Here is a tiny trained network, its code and every weight. The questions are about switching its units off for an input and a target symbol, where a switched-off unit gives its printed mean instead of its output.

import numpy as np


def w(rows, s, z=0):
    codes = np.array(rows[::2]) - 128.0
    scale = np.full(codes.shape[1], s)
    scale[-1] = z or s
    return codes * scale


def f(y):
    return y / 2 * (1 + np.tanh(0.7978845608 * (y + 0.044715 * y**3)))


def softmax(a):
    e = np.exp(a - a.max(-1, keepdims=True))
    return e / e.sum(-1, keepdims=True)


def log_softmax(a):
    a = a - a.max(-1, keepdims=True)
    return a - np.log(np.exp(a).sum(-1, keepdims=True))


def net(x, mask):
    ids = ['ΛΣΦΨαβδεημξπω'.index(c) for c in x.split()]
    T = len(ids)
    res = E[ids] + P[:T]
    u = 0
    for l in range(2):
        r = res
        for j in range(2):
            rows = slice(2 * j, 2 * j + 2)
            q, k, v = (r @ M[l][rows].T for M in (Q, K, V))
            z = softmax(np.where(np.tri(T) > 0, q @ k.T / 2**0.5, -1e9)) @ v
            o = O[l][rows]
            res = res + np.where(mask[u + j], z, o[:, -1]) @ o[:, :-1]
        u += 2
        y = f(res @ A[l][:, :-1].T + A[l][:, -1])
        res = res + np.where(mask[u : u + 8], y, B[l][:, -1]) @ B[l][:, :-1]
        u += 8
    return log_softmax(res[-1] @ U[:, :-1].T + U[:, -1])


Q, K, V, O, A, B = {}, {}, {}, {}, {}, {}
E = w([
[76,86,37],'Λ',
[228,220,175],'Σ',
[201,31,147],'Φ',
[89,103,79],'Ψ',
[100,105,89],'α',
[82,85,79],'β',
[108,135,113],'δ',
[129,173,113],'ε',
[144,155,58],'η',
[189,115,149],'μ',
[21,129,103],'ξ',
[3,86,210],'π',
[121,151,206],'ω',
],0.017)
P = w([
[66,131,28],'0',
[96,123,43],'1',
[113,133,43],'2',
[129,149,52],'3',
[140,158,61],'4',
[150,169,66],'5',
[151,180,79],'6',
[151,186,94],'7',
[167,207,109],'8',
[169,215,124],'9',
[183,233,146],'10',
[188,253,185],'11',
[164,235,168],'12',
[157,218,119],'13',
],0.0039)
Q[0] = w([
[148,45,70],'L0H1',
[180,92,57],'L0H1',
[163,209,2],'L0H2',
[122,81,105],'L0H2',
],0.013)
K[0] = w([
[153,23,148],'L0H1',
[218,9,136],'L0H1',
[19,217,180],'L0H2',
[113,84,165],'L0H2',
],0.013)
V[0] = w([
[184,16,132],'L0H1',
[255,93,92],'L0H1',
[154,219,68],'L0H2',
[31,253,193],'L0H2',
],0.0041)
O[0] = w([
[159,223,121,254],'L0H1',
[45,160,155,242],'L0H1',
[117,57,200,167],'L0H2',
[252,195,131,153],'L0H2',
],0.0041,0.0014)
A[0] = w([
[86,65,105,64],'L0N1',
[56,198,60,114],'L0N2',
[184,17,176,61],'L0N3',
[199,35,80,70],'L0N4',
[254,146,142,70],'L0N5',
[220,154,188,1],'L0N6',
[163,135,164,183],'L0N7',
[187,70,102,97],'L0N8',
],0.0088,0.0041)
B[0] = w([
[196,254,49,154],'L0N1',
[157,142,211,255],'L0N2',
[213,74,224,120],'L0N3',
[86,130,240,141],'L0N4',
[71,76,111,148],'L0N5',
[112,93,165,131],'L0N6',
[104,159,36,137],'L0N7',
[105,99,196,128],'L0N8',
],0.011,0.0049)
Q[1] = w([
[147,102,46],'L1H1',
[68,115,126],'L1H1',
[116,72,123],'L1H2',
[1,234,64],'L1H2',
],0.017)
K[1] = w([
[151,199,189],'L1H1',
[176,145,146],'L1H1',
[139,148,109],'L1H2',
[137,197,254],'L1H2',
],0.02)
V[1] = w([
[6,209,220],'L1H1',
[27,47,132],'L1H1',
[160,245,108],'L1H2',
[224,190,190],'L1H2',
],0.014)
O[1] = w([
[37,143,246,153],'L1H1',
[58,15,120,76],'L1H1',
[137,227,112,3],'L1H2',
[177,150,201,186],'L1H2',
],0.013,0.0043)
A[1] = w([
[124,180,145,205],'L1N1',
[86,187,82,75],'L1N2',
[77,180,49,1],'L1N3',
[192,114,11,187],'L1N4',
[76,133,151,62],'L1N5',
[105,72,71,190],'L1N6',
[111,62,175,191],'L1N7',
[33,117,78,109],'L1N8',
],0.011,0.005)
B[1] = w([
[148,39,55,197],'L1N1',
[48,167,89,210],'L1N2',
[129,251,198,201],'L1N3',
[211,72,212,199],'L1N4',
[147,152,95,125],'L1N5',
[155,125,196,158],'L1N6',
[126,153,89,254],'L1N7',
[134,82,156,158],'L1N8',
],0.024,0.0085)
U = w([
[126,195,144,20],'Λ',
[156,147,131,117],'Σ',
[160,60,107,155],'Φ',
[134,145,151,60],'Ψ',
[149,146,160,112],'α',
[143,148,160,58],'β',
[138,154,136,108],'δ',
[192,210,43,69],'ε',
[249,191,88,176],'η',
[206,90,120,124],'μ',
[58,170,96,92],'ξ',
[43,77,177,131],'π',
[130,59,44,255],'ω',
],0.012,0.0074)

Each question gives the input, a string of symbols that net reads in full, and the target symbol t.
The units are the heads (2 rows each of Q, K, V and O) and the neurons (one row each of A and B). Each row of codes is followed by its name. A weight is (code - 128) times the scale printed after its matrix; where a second scale follows, it is the last column's (O, A, B and U).
mask holds one flag per unit, layer by layer, with each layer's heads first. A switched-off unit (its flag False) gives its mean, the last column of its rows in O or B, instead of its output. The means were averaged over made-up inputs and are rounded, as every weight is.
A unit's drop is (log p(t) with every unit on - log p(t) with that unit switched off) / (log p(t) with every unit on - log p(t) with every unit switched off).
The circuit of an input: a set's keep is (log p(t) with only the set's units on - log p(t) with every unit switched off) / (log p(t) with every unit on - log p(t) with every unit switched off). Starting from the 12 units with the biggest drops (on a tie, the unit counted first), units are removed one at a time, each time the one whose removal leaves the highest keep (on an exact tie, the one counted first), for as long as the keep stays at least 0.8.
circuit, biggest first: the units of the circuit, biggest drop first
k most important neurons: the k neurons with the biggest drops, biggest first
k most important neurons of layer l: the k neurons of layer l with the biggest drops, biggest first
heads that matter: for each layer, one digit per head in row order, 1 if its drop is at least 0.15 and else 0, layers parted by /
input Λ ε η ξ Λ π Σ, target π: heads that matter => 00 / 11
input η ε ω η Λ Λ Λ Λ Λ ω Λ ξ, target ω: circuit, biggest first => (L1N3)
input Λ η α, target η: 2 most important neurons => (L0N5; L1N4)
input α Ψ Λ, target α: circuit, biggest first => (L1N4; L1H2; L1N3; L1N6)
input ε Λ ξ π Λ Λ η Λ η Λ ξ Λ, target ξ: 3 most important neurons => (L0N2; L0N1; L0N5)
input α Λ Ψ Λ μ Λ η, target μ: circuit, biggest first => (L1N4; L1H1)
input η Σ ξ Λ δ ε ξ η ε, target ξ: 2 most important neurons => (L0N2; L1N2)
input η η Λ ε ε α Λ ε μ Λ ω Λ, target ω: circuit, biggest first => (L1N3; L1N1; L1H1)
input Σ μ ε ε Ψ Λ Ψ ε ω ξ Λ, target ω: circuit, biggest first => (L1N1; L1N3; L1H1)
input Λ η Λ ω β η ε ω η, target ω: 2 most important neurons of layer 0 => (L0N1; L0N5)
input ξ Λ Λ η μ β Λ, target μ: heads that matter => 11 / 10
input ε ξ β ε α, target ε: 2 most important neurons => (L0N5; L0N4)
input Λ α β δ β δ ξ α Λ η ε ξ π α, target π: 3 most important neurons => (L0N2; L0N3; L1N8)
input ε η η μ α ε, target μ: 3 most important neurons => (L0N4; L1N4; L0N1)
input Λ ω η Λ Λ Λ ε Σ η ξ ξ η, target ξ: most important neuron of layer 0 => (L0N2)
input Λ ξ Λ Λ α η Λ α π α ξ ε, target ξ: circuit, biggest first => (L1H1; L0N2; L1N4)
input β Λ Λ Λ Λ, target Λ: heads that matter => 01 / 01
input Λ δ η Λ ε Λ δ, target ε: circuit, biggest first => (L1H2; L1N2)
input ε Σ ξ β, target ξ: 3 most important neurons => (L0N5; L0N2; L0N7)
input Λ ε ε η Λ Λ ξ Σ ξ α, target ξ: 2 most important neurons => (L0N5; L0N2)
